Below is a small trained network, with its code and all its weights. Each question gives an input and a target symbol and asks what happens when units are switched off, that is, made to give their printed mean instead of their output.

import numpy as np


def w(rows, s, z=0):
    codes = np.array(rows[::2]) - 128.0
    scale = np.full(codes.shape[1], s)
    scale[-1] = z or s
    return codes * scale


def f(y):
    return y / 2 * (1 + np.tanh(0.7978845608 * (y + 0.044715 * y**3)))


def softmax(a):
    e = np.exp(a - a.max(-1, keepdims=True))
    return e / e.sum(-1, keepdims=True)


def log_softmax(a):
    a = a - a.max(-1, keepdims=True)
    return a - np.log(np.exp(a).sum(-1, keepdims=True))


def net(x, mask):
    ids = ['αβγεθμξτφω'.index(c) for c in x.split()]
    T = len(ids)
    res = E[ids] + P[:T]
    u = 0
    for l in range(2):
        r = res
        for j in range(3):
            rows = slice(2 * j, 2 * j + 2)
            q, k, v = (r @ M[l][rows].T for M in (Q, K, V))
            z = softmax(np.where(np.tri(T) > 0, q @ k.T / 2**0.5, -1e9)) @ v
            o = O[l][rows]
            res = res + np.where(mask[u + j], z, o[:, -1]) @ o[:, :-1]
        u += 3
        y = f(res @ A[l][:, :-1].T + A[l][:, -1])
        res = res + np.where(mask[u : u + 8], y, B[l][:, -1]) @ B[l][:, :-1]
        u += 8
    return log_softmax(res[-1] @ U[:, :-1].T + U[:, -1])


Q, K, V, O, A, B = {}, {}, {}, {}, {}, {}
E = w([
[133,140,156],'α',
[158,79,66],'β',
[74,185,109],'γ',
[155,113,121],'ε',
[145,108,110],'θ',
[169,46,26],'μ',
[138,131,128],'ξ',
[100,130,12],'τ',
[86,158,201],'φ',
[151,94,92],'ω',
],0.011)
P = w([
[105,111,97],'0',
[99,32,158],'1',
[144,154,106],'2',
[83,29,159],'3',
[174,173,115],'4',
[66,39,155],'5',
[211,184,130],'6',
[48,42,157],'7',
[254,197,144],'8',
[28,47,152],'9',
[253,190,152],'10',
],0.0078)
Q[0] = w([
[2,62,124],'0.h1',
[146,101,138],'0.h1',
[161,144,160],'0.h2',
[155,167,132],'0.h2',
[135,49,167],'0.h3',
[105,159,173],'0.h3',
],0.027)
K[0] = w([
[248,187,126],'0.h1',
[83,158,103],'0.h1',
[116,70,190],'0.h2',
[145,51,150],'0.h2',
[112,62,251],'0.h3',
[200,160,166],'0.h3',
],0.019)
V[0] = w([
[91,66,2],'0.h1',
[9,103,78],'0.h1',
[180,208,140],'0.h2',
[77,57,188],'0.h2',
[67,113,91],'0.h3',
[80,65,183],'0.h3',
],0.0085)
O[0] = w([
[1,102,68,205],'0.h1',
[85,233,77,252],'0.h1',
[19,107,74,7],'0.h2',
[175,170,91,205],'0.h2',
[202,107,121,204],'0.h3',
[119,51,87,222],'0.h3',
],0.0067,0.002)
A[0] = w([
[189,38,22,37],'0.n1',
[120,67,120,27],'0.n2',
[130,121,87,254],'0.n3',
[191,205,70,93],'0.n4',
[99,2,226,190],'0.n5',
[60,20,133,125],'0.n6',
[108,81,119,70],'0.n7',
[137,107,110,143],'0.n8',
],0.0088,0.0021)
B[0] = w([
[158,218,206,205],'0.n1',
[168,32,135,147],'0.n2',
[91,182,108,172],'0.n3',
[196,194,55,212],'0.n4',
[108,255,33,253],'0.n5',
[6,115,127,241],'0.n6',
[119,61,133,146],'0.n7',
[74,131,99,139],'0.n8',
],0.0093,0.0053)
Q[1] = w([
[75,30,173],'1.h1',
[130,65,245],'1.h1',
[67,138,145],'1.h2',
[245,70,221],'1.h2',
[201,66,190],'1.h3',
[219,92,121],'1.h3',
],0.011)
K[1] = w([
[172,73,81],'1.h1',
[134,7,148],'1.h1',
[188,153,141],'1.h2',
[49,115,234],'1.h2',
[136,82,79],'1.h3',
[86,64,94],'1.h3',
],0.012)
V[1] = w([
[132,128,73],'1.h1',
[77,163,184],'1.h1',
[168,160,144],'1.h2',
[65,198,249],'1.h2',
[133,13,86],'1.h3',
[112,169,232],'1.h3',
],0.015)
O[1] = w([
[90,130,69,182],'1.h1',
[220,158,144,138],'1.h1',
[89,203,109,142],'1.h2',
[58,247,249,126],'1.h2',
[83,88,14,8],'1.h3',
[204,64,195,117],'1.h3',
],0.011,0.013)
A[1] = w([
[188,148,88,134],'1.n1',
[71,178,64,187],'1.n2',
[2,83,175,8],'1.n3',
[104,61,71,253],'1.n4',
[66,57,115,149],'1.n5',
[180,129,189,42],'1.n6',
[155,59,242,203],'1.n7',
[134,147,205,222],'1.n8',
],0.011,0.0045)
B[1] = w([
[170,107,116,168],'1.n1',
[53,179,127,236],'1.n2',
[221,3,210,170],'1.n3',
[124,107,22,164],'1.n4',
[170,50,90,153],'1.n5',
[59,50,72,193],'1.n6',
[188,110,78,187],'1.n7',
[188,130,150,249],'1.n8',
],0.018,0.014)
U = w([
[129,226,144,130],'α',
[72,46,112,130],'β',
[93,116,254,87],'γ',
[99,143,51,99],'ε',
[82,94,90,120],'θ',
[84,32,183,132],'μ',
[57,114,127,144],'ξ',
[117,44,66,2],'τ',
[219,120,104,171],'φ',
[87,79,86,99],'ω',
],0.0068,0.0065)

Each question gives the input, a string of symbols that net reads in full, and the target symbol t.
The units are the heads (2 rows each of Q, K, V and O) and the neurons (one row each of A and B). Each row of codes is followed by its name. A weight is (code - 128) times the scale printed after its matrix; where a second scale follows, it is the last column's (O, A, B and U).
mask holds one flag per unit, layer by layer, with each layer's heads first. A switched-off unit (its flag False) gives its mean, the last column of its rows in O or B, instead of its output. The means were averaged over made-up inputs and are rounded, as every weight is.
A unit's drop is (log p(t) with every unit on - log p(t) with that unit switched off) / (log p(t) with every unit on - log p(t) with every unit switched off).
The circuit of an input: a set's keep is (log p(t) with only the set's units on - log p(t) with every unit switched off) / (log p(t) with every unit on - log p(t) with every unit switched off). Starting from the 12 units with the biggest drops (on a tie, the unit counted first), units are removed one at a time, each time the one whose removal leaves the highest keep (on an exact tie, the one counted first), for as long as the keep stays at least 0.8.
circuit, biggest first: the units of the circuit, biggest drop first
unit that matters most: the unit with the biggest drop
k most important neurons: the k neurons with the biggest drops, biggest first
top k neurons in layer l: the k neurons of layer l with the biggest drops, biggest first
heads that matter: for each layer, one digit per head in row order, 1 if its drop is at least 0.15 and else 0, layers parted by /
input φ ξ α α, target α: top 2 neurons in layer 0	0.n1; 0.n5
input φ φ γ φ φ τ, target φ: heads that matter	000 / 001
input γ ω φ γ, target φ: circuit, biggest first	1.n7; 1.h3
input ω μ γ φ φ ε, target φ: circuit, biggest first	1.h3; 1.n7
input ξ β β φ, target β: heads that matter	101 / 001
input φ α β γ β θ, target β: 3 most important neurons	0.n1; 0.n6; 1.n3
input β μ μ γ ω φ μ ξ, target μ: unit that matters most	0.n1
input θ θ μ γ β θ γ θ φ φ, target φ: circuit, biggest first	1.h3; 1.n7
input μ φ φ β φ β μ γ, target μ: heads that matter	100 / 101
input α γ γ φ, target γ: heads that matter	001 / 000
input μ φ γ α, target γ: heads that matter	001 / 000
input α ω μ φ φ μ φ α τ μ, target τ: top 3 neurons in layer 1	1.n4; 1.n5; 1.n3
input ε φ γ α φ γ, target φ: circuit, biggest first	1.h3; 1.n7
input μ γ γ β ω φ φ φ ε μ, target ε: unit that matters most	1.h2
input β μ α ε φ φ γ α, target γ: 2 most important neurons	0.n5; 0.n1
input β φ ε γ μ ε, target μ: circuit, biggest first	0.n6; 1.n3; 0.h1; 1.h1
input μ φ μ β ξ φ τ γ μ ω ξ, target α: 3 most important neurons	0.n5; 0.n1; 0.n2
input γ φ ω γ γ μ ε β μ, target α: top 3 neurons in layer 0	0.n1; 0.n2; 0.n7
input γ γ τ φ τ ω, target τ: 4 most important neurons	1.n4; 1.n3; 0.n6; 1.n5
input α μ γ φ φ, target φ: 4 most important neurons	1.n8; 1.n7; 1.n2; 0.n5
